Below is a small trained network, with its code and all its weights. Each question gives an input and a class and asks what happens when units are switched off, that is, made to give their printed mean instead of their output.

import numpy as np


def w(rows, s, z=0):
    codes = np.array(rows[::2]) - 128.0
    scale = np.full(codes.shape[1], s)
    scale[-1] = z or s
    return codes * scale


def f(y):
    return np.maximum(y, 0)


def log_softmax(a):
    a = a - a.max(-1, keepdims=True)
    return a - np.log(np.exp(a).sum(-1, keepdims=True))


def net(x, mask):
    res = np.array(x, float).reshape(1, 7) / 4 @ E
    y = f(res @ A[0][:, :-1].T + A[0][:, -1])
    res = res + np.where(mask, y, B[0][:, -1]) @ B[0][:, :-1]
    return log_softmax(res[-1] @ U[:, :-1].T + U[:, -1])


A, B = {}, {}
E = w([
[102,98,141,1,196,97,196,165,149,136,148,92],'x0',
[47,125,138,167,83,123,166,102,23,125,173,148],'x1',
[79,47,131,160,157,15,64,42,118,168,165,228],'x2',
[116,178,18,72,119,79,187,184,96,79,150,207],'x3',
[159,174,82,66,167,157,48,148,207,150,150,98],'x4',
[72,144,140,146,142,137,62,192,161,105,133,115],'x5',
[131,149,42,117,181,152,174,122,132,150,134,146],'x6',
],0.007)
A[0] = w([
[111,90,186,66,176,101,202,139,169,141,217,79,143],'N0',
[138,210,159,143,151,167,168,205,127,150,103,144,5],'N1',
[138,98,115,125,116,131,171,59,42,185,68,107,109],'N2',
[97,152,113,54,190,101,133,160,211,86,169,106,246],'N3',
[74,139,123,136,169,2,111,88,158,201,127,170,35],'N4',
[80,153,117,39,115,158,130,150,94,150,214,198,161],'N5',
[123,190,128,118,89,166,186,157,131,115,111,44,13],'N6',
[205,166,106,141,112,135,79,88,99,167,121,145,180],'N7',
],0.008,0.0024)
B[0] = w([
[40,164,88,105,124,174,134,95,114,76,45,92,218],'N0',
[113,133,100,87,185,187,175,134,130,145,161,202,179],'N1',
[82,152,92,140,154,127,171,184,40,162,144,150,181],'N2',
[140,101,116,158,108,80,177,161,127,133,93,155,254],'N3',
[175,85,223,184,163,109,173,82,176,107,167,143,218],'N4',
[96,119,146,82,140,218,95,123,117,190,81,222,200],'N5',
[165,90,168,221,86,74,186,85,196,111,254,138,213],'N6',
[51,148,115,151,139,75,65,164,156,144,63,123,190],'N7',
],0.0081,0.0084)
U = w([
[137,150,67,138,95,146,112,113,65,123,80,164,254],'0',
[196,112,112,122,110,111,151,85,125,149,254,192,2],'1',
],0.0066,0.0018)

Each question gives the input, the list of numbers given to net, and the class t.
The units are the neurons (one row each of A and B). Each row of codes is followed by its name. A weight is (code - 128) times the scale printed after its matrix; where a second scale follows, it is the last column's (A, B and U).
mask holds one flag per neuron, in row order. A switched-off neuron (its flag False) gives its mean, the last column of its row in B, instead of its output. The means were averaged over made-up inputs and are rounded, as every weight is.
A unit's drop is (log p(t) with every unit on - log p(t) with that unit switched off) / (log p(t) with every unit on - log p(t) with every unit switched off).
The circuit of an input: a set's keep is (log p(t) with only the set's units on - log p(t) with every unit switched off) / (log p(t) with every unit on - log p(t) with every unit switched off). Starting from all 8 units, units are removed one at a time, each time the one whose removal leaves the highest keep (on an exact tie, the one counted first), for as long as the keep stays at least 0.8.
units of the circuit, in order: the units of the circuit, biggest drop first
k most important neurons: the k neurons with the biggest drops, biggest first
drop of u: that unit's drop, to one decimal
input [4,-5,3,-6,3,-5,-1], class 0: units of the circuit, in order	(N0, N6)
input [-3,7,-6,5,-3,0,-1], class 1: 3 most important neurons	(N6, N0, N7)
input [7,-3,4,3,0,-8,7], class 0: 3 most important neurons	(N0, N6, N5)
input [7,-3,-2,-2,3,-4,3], class 0: 2 most important neurons	(N0, N4)
input [-3,-1,-8,4,2,-7,7], class 1: most important neuron	(N6)
input [-5,-3,-6,5,-3,6,-6], class 1: units of the circuit, in order	(N6, N0)
input [-6,2,-8,1,-2,-4,-6], class 1: drop of N6	0.8
input [7,1,-1,5,-5,-6,3], class 0: drop of N0	0.2
input [6,7,3,-1,-2,-1,0], class 0: drop of N5	0.1
input [-4,3,-8,-2,-6,-8,-5], class 1: drop of N6	1.0
